Each row is followed by its class.
[  6 -19 -22 -31 -36  19 -40  16  15 -11 -11   2 -13  -3   4   9  -3   5
 -17  -9  23  18  -1   9 -25 -17   3 -41   1 -47 -26  27   9] => J_154
[-10 -57   0 -21  52  41  16  18 -56 -11  13   4 -33 -41 -40  57  16  16
 -12 -24  44  22  14  59 -33 -10   4  34  11 -30  -1 -13  12] => J_719
[  8   7  31   3 -41 -29  34 -47  -3 -63 -13  -6  -5 -21   9 -29   3  41
  39 -37 -16  14   2   0   4 -34 -31  14  18  36  12 -17   2] => J_102
[ -7  22  13  10  32 -24  31   0 -18 -37   8 -22  14  -6  13  29  20 -37
  -1  -7 -48   1  27   1  17   1  14  47 -15  28   5 -29  -5] => J_705
[  2  36   8 -21  21 -31  42 -35 -32   3   0 -39 -16  36  -3  22  24  -6
  31   2 -40   9   4 -21  12  38   5  43  10  12 -19 -23  -1] => J_102
[  5 -43 -30 -54 -11  11  34  14 -15 -15 -14 -11 -32 -10 -12  54  13   2
  10  -3 -17  17   8  61  -1   5   6 -19   8 -26   4 -34  13] => J_719
[  3  14  -5  -3 -14 -18  32 -29 -53 -12  -1 -13  17 -17   1  24  26 -45
  -3   9 -41  -7  22   3  -1  15  23  53  17  33  20 -44   6] => J_583
[-17 -25 -36  15 -33  19  -8  51  21  12  -6 -16  -2 -11   4  19 -14  -2
 -56  19  15   6  38 -19   0  -9  -7 -23 -13  26  11  31   6] => J_557
[-10 -16 -12   6 -41  23  25  -3   6  24   4 -35  18 -24   8  22 -17 -19
 -34   9   6   8   1 -18   8  -4  -4 -35  -2  19   2  25  -5] => J_503
[ 13 -40 -14  -8  34  -5  13  25   5 -19  28  38 -43 -15  22 -26  -7 -40
   3 -10  36   3  -7  16  32  23  19 -14 -30  57  -1   8 -10] => J_730
[ 10  -1 -42 -21 -83  15  30  17  13 -27 -17   2  20 -22 -17 -30  -3  40
 -26   3 -57  10 -14  -1  26  19  -5 -36  39   0 -14 -12   6] => J_724
[ 44 -35 -30 -36 -55 -21 -35  25  51   0   0  43  -8 -17  -8 -70  -4  -6
 -51   3  44   0 -31 -13  10 -21 -12 -77 -13  -8   5   3 -15] => J_724
[  1  -2   9  13  -4  -5  25  39  31  15  -6 -20 -24  15 -24 -32 -19   8
  57  14  10   7 -12 -18   9 -10 -10  -9  -6  33 -18  45   1] => J_102
[  -4  -44   30   -8   62    4   22 -102   41    6   38   64  -14  -76
   37   10  -14   29  -33   -6    7   -2   17  -10   -7   16   28    6
  -23   68   21    5  -47] => J_705
[ -9  14 -14   0  24 -27  39 -34 -44  -4  39 -25   7  18  -5  31  27 -42
  20   6 -34  13  32 -12  14  49  20  61 -10  27   0 -20   2] => J_292
[-17 -17 -14  27   0  22   5  33  30  36  -1  23  -7 -21   0 -23 -21 -13
 -19  30  27 -39  -4 -11 -10  13  16 -10 -20  57  21  28 -12] => J_583
[  9   2 -11   0  10  47 -30  31 -24  -9  -7  20  21  14 -22  39   2  43
  28  -5 -61  55   6  11 -51  26   5  12  23 -12 -73  56  23] => J_705
[  1 -23 -21   2  10  15   8  23   3   6  -4 -33  14 -28 -13  42  12 -21
 -40  10  -6  33  25   9   2   0  -3 -18   9   8  -5  12  -5] => J_705
[ -1  24   4  53 -84  57 -45 -38   6   6 -21  45  25 -34  24 -41 -36  94
 -48 -34 -15 -13  -6 -25 -40 -12  -7  -3   4  19   9  53  33] => J_583
[ 31  31  -8 -13   7 -23  43  11 -24 -20   4  -5 -10  -6  -3  -6  16 -17
   5  -3 -47  21   1 -22  19  28  -5  56  10  11 -29 -13  -3] => J_724
[ 25  -2 -19  22  27  -3 -25 -15 -19   3   4  34 -32  22   3 -14 -23 -26
  34  11  17  24  -6 -21  -6 -15  11  29  -4   1 -27  11   3] => J_654
[ 22  17   1   7  25 -25  11 -21 -22  -3  20  -5   8   5  -5  12   2 -53
   6 -10 -32  16  11 -13  11  30  12  24  -3  -9  -7   8  -4] => J_730
[ 12  14  19 -22  35 -29  16 -29 -52 -13  12 -18 -12   5 -29  17  33   5
  16  -9 -33  26  10   3  -7  36  18  61  36 -15 -18 -27   2] => J_102
[-26 -23 -18  -3 -22  21 -15  20  18   6  15 -21  -5  16  17  27  -7 -11
 -28  19  16  -4  31  -8  -6  12   4 -27 -11 -23  11  22   1] => J_154
[-31 -46 -20  38  15  43  15  69  35 -16  -3  -9   1 -15 -20  16 -12  22
 -20  23  65 -18  33  31 -54 -36 -47 -39 -58  63  12  17  -1] => J_705
[ 14 -25  -3 -27  18 -23  31 -27 -14   4  33  16 -16 -11 -33  -3  -2  -4
 -27 -15  36 -16  -7  29  -5 -46  -3 -18 -19  -4  15 -21   0] => J_557
[ 49  36  26 -40  19 -61 -10   5  27   0 -29 -10 -36  15  42 -50  41  12
  22   4 -24  22 -26  -2  46   2 -17  -7  11  -1 -43   9  -4] => J_503
[ -6 -17   7  16 -37  14 -41 -57  -4   2  16  28  25 -41  67  29 -29   5
 -72 -47  24 -17  -8  -8 -26 -15   2 -34   6 -29  22 -18 -27] => J_154
[-24 -36 -16  -3 -40  23  -4  17  12  12  10 -14  19 -13  15  31   6   7
 -44  12  13  -9  20  10 -23   2 -10 -48  15 -15   9   2 -11] => J_154
[  2   6   0  31 -32   1 -19 -26 -11  23 -12 -31  39  -6  70  66 -19  -7
  -4 -14 -24  11   3 -15   1  -7 -25 -32  14   2  -3 -17 -22] => J_292
[ -4  17  56 -39  57 -44 -28   2  31 -26 -34   9 -22  -6  41  23  20  18
  96  24 -54  25  49  21  -8  30   7  38   3 -24 -16 -19   1] => J_654
[  7  32   6 -28  -6 -30  24 -58 -44  -3  11 -12  21  -7  13  25  21 -32
   3 -12 -43   7  -7  -8   2  32  27  39   2   1 -18 -30  -1] => J_503
[-38 -39 -21   4  -3  41  37  34   6  13   2 -49 -26 -23   4  42 -22 -18
 -16   5  82  13  42  21   0 -20 -28 -29 -42  17  31  10  22] => J_654
[  8  21  18  15  24 -28   3 -48 -30 -16  17 -12   6   4  10  20  -3 -37
  13  -7 -34   2  30 -11  11  17  18  46 -16 -11  13 -18   2] => J_730
[ 21 -30  12 -19  14 -25 -25 -21   2   1   5  40 -10 -35  -2 -14  12  16
  14  17   7  -9 -13  28 -32 -30  20   1  29 -29 -19 -32 -28] => J_154
[ -6 -28  -8  34  62  41  11  46  28  19  41  36 -16 -23 -19 -23 -22 -11
 -45  -3  38 -14 -11  -2   9   6  23 -15 -39  56  -5  45  -8] => J_705
[  0 -29 -80 -27 -70   3  70   8 -38  -4  10 -25   0 -29 -34  14  22 -17
 -60  -6  13  20  11  22  12 -13  -5 -14   8  44   2 -22  22] => J_557
[-13 -11 -11  13 -39  20  26  25  20  21  -9 -30   3 -12 -22  10 -11 -16
 -28  34  -7 -19  24 -16 -19 -24  -6 -13  -4  12  28  38  -2] => J_583
[ 20  21  12   9  39 -37  11 -46 -25  -8  33   9  25 -12  -5  15  23 -40
 -20 -20 -47  21  16 -10   5  27  20  50   0   3   5  -8  -9] => J_705
[ -4 -12  16   4 -90  -7   5 -77  47 -66 -32  19  61 -82  39 -11  19  39
 -10 -15 -43   3  33 -14 -11 -25 -27 -38  43  47  19 -36 -20] => J_154
[ -7  -1 -23 -15 -44 -28 -35 -56 -12 -28 -34 -14   1 -13  18   7  24  23
 -36   2  19  24  35  -3 -28 -23 -26   7  18 -44  18 -30   0] => J_654
[ 38 -14  39 -40  59 -77   8 -45 -21   8  34  10 -10 -31  -6 -14  36 -41
 -14 -25  37  11 -26  30   3  -6  -9  10   9 -38   8 -19 -34] => J_503
[  0  43  25 -23  38 -25  58 -24 -58 -20  -4 -51  -3  10  12  46  31 -20
  53  -3 -42  12  10  16   6  20  -3  65  -4  15 -33 -37  12] => J_503
[ 55  19  -4 -13 -36 -14 -25   2 -31 -36 -46 -14  13 -23  16  25   2 -21
  44  -8 -64  65 -12   4  -2 -17   2  13  49 -17 -62  -2   8] => J_503
[-21 -46 -53 -19  11  25  10  52   4  22  17 -11 -10   7 -41  32  -2 -12
 -55  12  52  16  21   9 -19  19 -17 -39  -9   2  -3  43   1] => J_557
[ -7 -10 -23 -33 -63 -15  46  10 -12   7 -10 -61   3  -4   2  48   1  15
   2   4 -41  20   5  47  -9 -44 -11 -21   4 -44   1   1   7] => J_705
[ 32  -5  -6 -10 -73  23   4  20  28 -23 -51  24  -5 -28  17 -22  27  61
  69   5 -76  53  20  -2  13   3  -8   1  25  66 -42  24  46] => J_719
[-12  -6  -6  14  23  24  22 -18 -27 -43  36   5  14  54  -5  46 -16  11
   5  10 -18  -8  46  -7 -33  51 -39  17 -28  11  18 -23   5] => J_724
[-31 -45 -44   7   6  25  46  47 -17  36  22 -29  13 -30 -18  50   1 -31
 -60   6  34  16  28   9  11  30 -11 -21  12  39  14  13  -6] => J_557
[ 19  39  -2  15 -18 -35  29   6 -12   3 -40 -22   5 -27  69   9  44  -5
  62  32 -81  26  25 -18  27  29   5  66  42  76 -51 -42  -4] => J_154
[ -6 -31 -26  -2 -27  46 -41  -3  -9  11  15  25  -6   0 -11  -8 -28  -4
 -27  -4  54   4   0   3 -11 -20  25 -42 -24 -10   2   1  32] => J_654
[ 20 -14   2  18   7  -7 -57 -32 -54 -20  15  56  30 -32  42   8  -1 -19
 -24 -15 -17   6 -15   6  -8  39  40  23  26  25 -11 -54 -16] => J_503
[ 32   2  13 -32  46  17 -57 -47  13  -7 -13  67   0 -40  24  15   5  10
 -11 -43  -2  52  -6 -10 -26  48   6 -17  22 -11 -45  17  -4] => J_654
[ 17  22  28 -18  42 -35  -5 -41 -32   9  17  10  14 -22  20  21  15 -42
  -2 -16 -24   7 -15 -11  -1  32  33  41   6  -9 -21 -19 -21] => J_503
[-11   5 -14 -27 -15 -15  25 -33 -39   1   7 -29 -13  30   8  33  18  13
  12   4 -26  20  17  -5  -3  55   7  27  13  16  -8 -23   6] => J_102
[ -4  46  42  -3  24 -16  37  47  27  27  -5 -39   9  -6  44  20  32  -5
  34 -28 -22  12   3 -21  11  13 -39   3 -22  38 -41  45  -4] => J_292
[ -5 -21 -43   8  13  27  36 102   7   5   9 -31 -16  29 -11  34   6 -17
  26  30 -17  35  34  34   1  39 -14  -9 -30  49 -23  39  29] => J_705
[ -9 -25   3   3  81  37  23 100  -2   5  19  20 -53  -3  -7  -4 -13  26
 -23  -6  29 -25 -19  40  23 -14   9 -15 -11  29 -29  11   4] => J_557
[ 14  14   8 -10  23 -35  29 -53 -15   4  22 -16  15 -12 -10   6  34 -45
  -9   5 -21  13  22 -16  20  -6  23  35 -19  30   5 -20   0] => J_705
[  9  10 -21  22  32 -40 -20  22 -13 -13 -20  12  21  32  18   7  70 -18
 -17  16 -35  -1  24  -7   5  68 -31  32  32  33   5 -51 -16] => J_719
[ 49   1  10 -31   3  -7 -72  34  -6 -22 -41  52 -18   4  -5 -17  15  25
  50   9 -54  41 -14  16 -39   2  13  15  52 -33 -56  43   8] => J_583
[ 45 -22 -14  21  36  30  -2  58  13  22  34  67 -10 -33 -29 -40 -36  -3
 -44  -7   9 -16 -50   2   0  21  17 -24   4  11 -26   3 -19] => J_724
[ 12  19   4  -8 -13  15  12 -51   2  31 -23  -4  -8  11   4  21 -15  37
  32  29 -35 -16  10   9 -34   3  -1  -3 -13  11   0  -2  19] => J_583
[  8   4   1   6   0 -26  -2 -50 -24 -25   0 -23  15 -18  26  19  19 -37
 -27  -7 -29  25  36 -22  38  25   5  19  21   3  17 -19  -9] => J_730
[  26   39   55    6   37 -114  -57  -58   62  -26  -28   12   49  -23
  -14  -44   21  -29   47    9  -39    3   20  -10    1  -15   -1   21
   -2  -43   30  -18  -34] => J_705
[ -7  -7 -16  -6 -66   3 -22  48  11  21 -16 -23  20 -13  15  -2  14  -1
 -32  13   3  29   4 -26 -20   4 -14 -18   8  -4 -22  61  -3] => J_503
[-18 -34  -6   1 -19  23  29 -19  12   6   9 -43 -25  -2   2  33 -15  14
 -14  16  27  13  45 -14  -3  13 -14 -16 -20  41  29   7   7] => J_102
[ 35 -21 -12   9 -15 -14 -61 -37 -12   6   8  35  15  13 -20 -23   8  15
 -21  16   1  12 -10  -7 -32 -51   7 -14   7 -18 -16   3  -6] => J_705
[ 31 -58  -5   3  19 -19 -61 -43  22 -34  10  84 -13 -86  38 -44   9  21
 -57 -13  20   4 -12  12  25   5  36 -22  34  46  12 -49 -46] => J_292
